Below are the code and all the weights of a small trained network. Each question names an input and a class and asks about switching units off, where a switched-off unit gives its printed mean instead of its output.

import numpy as np


def w(rows, s, z=0):
    codes = np.array(rows[::2]) - 128.0
    scale = np.full(codes.shape[1], s)
    scale[-1] = z or s
    return codes * scale


def f(y):
    return y / 2 * (1 + np.tanh(0.7978845608 * (y + 0.044715 * y**3)))


def log_softmax(a):
    a = a - a.max(-1, keepdims=True)
    return a - np.log(np.exp(a).sum(-1, keepdims=True))


def net(x, mask):
    res = np.array(x, float).reshape(1, 7) / 4 @ E
    y = f(res @ A[0][:, :-1].T + A[0][:, -1])
    res = res + np.where(mask, y, B[0][:, -1]) @ B[0][:, :-1]
    return log_softmax(res[-1] @ U[:, :-1].T + U[:, -1])


A, B = {}, {}
E = w([
[106,102,204,174,164,166,207,146,65,202,76,108],'x0',
[148,254,173,192,89,114,157,224,106,56,143,138],'x1',
[79,193,68,100,155,147,77,136,95,143,35,186],'x2',
[68,142,40,127,199,106,131,169,77,126,202,75],'x3',
[79,102,131,176,125,124,70,227,195,153,107,109],'x4',
[117,113,40,208,156,60,205,100,178,140,117,180],'x5',
[136,126,123,123,132,128,130,136,129,129,127,130],'x6',
],0.0096)
A[0] = w([
[106,126,175,159,151,130,217,174,88,191,87,123,87],'n1',
[138,190,167,161,118,122,184,166,160,82,179,117,129],'n2',
[126,143,74,170,123,117,179,119,169,129,109,160,35],'n3',
[180,93,155,125,116,128,170,160,181,124,179,98,77],'n4',
[116,51,85,96,122,126,75,66,127,164,121,127,117],'n5',
[76,196,82,112,151,149,83,129,80,153,12,175,95],'n6',
[134,115,152,132,116,115,149,90,136,108,191,102,70],'n7',
[149,118,196,46,123,162,43,150,62,114,145,71,52],'n8',
[118,86,118,99,165,125,118,94,120,193,92,130,101],'n9',
[92,78,140,183,124,113,83,224,202,153,129,103,120],'n10',
[158,110,179,144,121,126,139,117,133,146,81,156,4],'n11',
[130,169,135,148,109,133,146,158,114,126,147,133,64],'n12',
[129,51,133,110,129,133,129,88,171,157,164,79,119],'n13',
[141,144,94,99,86,112,92,121,193,71,167,153,93],'n14',
[158,162,113,103,132,137,167,67,77,102,126,143,140],'n15',
[127,132,160,133,127,105,172,131,82,160,116,131,87],'n16',
[56,133,48,134,185,141,117,163,30,136,215,75,75],'n17',
[106,124,108,119,145,116,150,166,80,162,158,104,79],'n18',
[148,80,185,164,134,141,190,141,139,115,225,102,84],'n19',
[90,116,125,158,132,158,76,178,170,123,93,133,136],'n20',
[162,145,115,95,138,115,176,98,97,113,140,143,72],'n21',
[158,129,135,127,118,137,171,65,64,77,175,136,154],'n22',
[171,221,129,185,110,104,160,187,112,81,115,157,59],'n23',
[134,179,103,92,135,136,144,81,82,132,102,158,113],'n24',
[132,183,162,120,115,134,127,150,108,103,141,106,68],'n25',
[192,127,200,121,89,148,116,96,208,122,23,199,76],'n26',
[164,162,85,108,117,115,54,93,200,58,190,148,21],'n27',
[131,73,170,147,152,158,189,159,50,181,81,108,96],'n28',
[135,118,65,197,145,108,223,97,185,113,118,160,38],'n29',
],0.011,0.0021)
B[0] = w([
[112,190,95,147,127,159,93,113,142,74,136,105,216],'n1',
[116,55,125,114,139,159,136,120,125,124,102,156,215],'n2',
[121,121,187,122,112,124,88,117,119,150,199,129,186],'n3',
[149,123,101,129,125,73,99,154,73,127,116,118,189],'n4',
[108,77,139,128,141,187,137,137,138,104,101,157,224],'n5',
[169,83,96,138,117,66,55,179,67,114,122,128,231],'n6',
[141,137,105,132,128,95,115,161,104,128,103,126,172],'n7',
[97,127,189,137,120,109,83,102,145,172,225,158,240],'n8',
[117,87,137,118,133,171,129,134,141,109,110,153,199],'n9',
[159,180,152,94,129,133,141,159,180,189,80,144,217],'n10',
[125,148,115,129,129,126,181,98,124,119,135,112,169],'n11',
[124,94,121,116,135,148,132,118,135,112,111,145,162],'n12',
[127,60,118,118,135,150,123,139,113,114,96,159,204],'n13',
[113,195,94,149,133,151,109,124,122,87,126,100,206],'n14',
[137,144,142,128,136,135,132,169,180,167,89,121,188],'n15',
[116,153,118,144,135,144,115,143,146,118,122,118,164],'n16',
[145,122,131,130,114,99,248,74,100,117,130,97,252],'n17',
[125,143,120,134,124,121,174,93,132,118,131,119,171],'n18',
[161,111,92,133,121,79,82,164,78,122,113,131,213],'n19',
[157,153,134,112,131,119,134,152,160,173,100,128,182],'n20',
[128,152,138,120,124,136,135,139,165,161,101,136,168],'n21',
[151,161,144,102,127,129,135,161,174,177,92,133,197],'n22',
[106,41,131,112,147,184,138,116,140,119,100,156,223],'n23',
[158,142,114,115,124,101,117,168,134,155,100,129,180],'n24',
[115,82,146,121,132,148,121,116,131,134,138,146,179],'n25',
[131,120,112,127,131,88,251,85,91,123,148,90,238],'n26',
[107,193,96,176,135,158,112,115,135,75,124,93,227],'n27',
[107,190,97,150,131,153,92,120,154,83,137,111,220],'n28',
[104,132,195,117,115,113,85,107,121,164,216,139,229],'n29',
],0.021,0.014)
U = w([
[98,45,123,117,175,197,136,137,126,91,100,175,106],'0',
[98,213,81,195,145,164,101,130,150,58,139,78,23],'1',
[157,134,122,129,119,75,255,80,93,127,147,80,99],'2',
[190,103,89,140,116,52,81,202,52,119,118,129,252],'3',
[93,135,205,131,102,109,90,111,138,174,245,150,101],'4',
[186,185,143,93,137,121,156,195,212,203,74,126,145],'5',
],0.011,0.0013)

Each question gives the input, the list of numbers given to net, and the class t.
The units are the neurons (one row each of A and B). Each row of codes is followed by its name. A weight is (code - 128) times the scale printed after its matrix; where a second scale follows, it is the last column's (A, B and U).
mask holds one flag per neuron, in row order. A switched-off neuron (its flag False) gives its mean, the last column of its row in B, instead of its output. The means were averaged over made-up inputs and are rounded, as every weight is.
A unit's drop is (log p(t) with every unit on - log p(t) with that unit switched off) / (log p(t) with every unit on - log p(t) with every unit switched off).
The circuit of an input: a set's keep is (log p(t) with only the set's units on - log p(t) with every unit switched off) / (log p(t) with every unit on - log p(t) with every unit switched off). Starting from the 12 units with the biggest drops (on a tie, the unit counted first), units are removed one at a time, each time the one whose removal leaves the highest keep (on an exact tie, the one counted first), for as long as the keep stays at least 0.8.
units of the circuit, in order: the units of the circuit, biggest drop first
unit that matters most: the unit with the biggest drop
k most important neurons: the k neurons with the biggest drops, biggest first
drop of u: that unit's drop, to one decimal
input [-5,-1,7,5,-4,-8,-8], class 4: unit that matters most -> n8
input [-6,6,-1,2,-7,1,-4], class 5: 2 most important neurons -> [n22 n15]
input [-5,-2,8,8,7,7,8], class 2: 4 most important neurons -> [n17 n19 n18 n4]
input [8,5,-7,-7,7,6,-3], class 1: 3 most important neurons -> [n1 n28 n17]
input [8,8,-4,8,7,7,-5], class 0: 4 most important neurons -> [n23 n2 n26 n27]
input [-3,-4,-2,5,-1,-2,5], class 2: 2 most important neurons -> [n17 n23]
input [4,3,5,2,7,7,-7], class 4: 2 most important neurons -> [n29 n3]
input [4,4,7,-4,7,4,7], class 3: 3 most important neurons -> [n6 n22 n15]
input [7,4,4,8,5,6,-5], class 2: 4 most important neurons -> [n17 n27 n18 n14]
input [4,3,-5,-3,4,3,-2], class 3: 3 most important neurons -> [n19 n27 n4]
input [-3,5,-5,2,3,-4,7], class 0: 3 most important neurons -> [n2 n6 n23]
input [-4,-3,-8,0,-5,-8,1], class 3: 2 most important neurons -> [n19 n7]
input [6,6,-4,2,-7,3,-4], class 5: 2 most important neurons -> [n22 n15]
input [-4,-2,-7,3,3,7,-6], class 3: 4 most important neurons -> [n8 n19 n4 n7]
input [-1,7,2,8,-7,0,-1], class 2: 2 most important neurons -> [n17 n5]
input [8,-6,-1,1,-5,-5,-2], class 1: units of the circuit, in order -> [n28]
input [-5,-2,-4,5,-5,-5,7], class 1: drop of n27 -> 4.6
input [0,2,4,-7,4,-8,7], class 4: drop of n8 -> 7.5
input [3,-6,7,-4,-4,4,-6], class 3: drop of n23 -> 0.6
input [-1,2,-5,3,8,-7,6], class 5: drop of n10 -> 4.6
input [-8,4,-6,5,-6,3,-1], class 1: unit that matters most -> n27
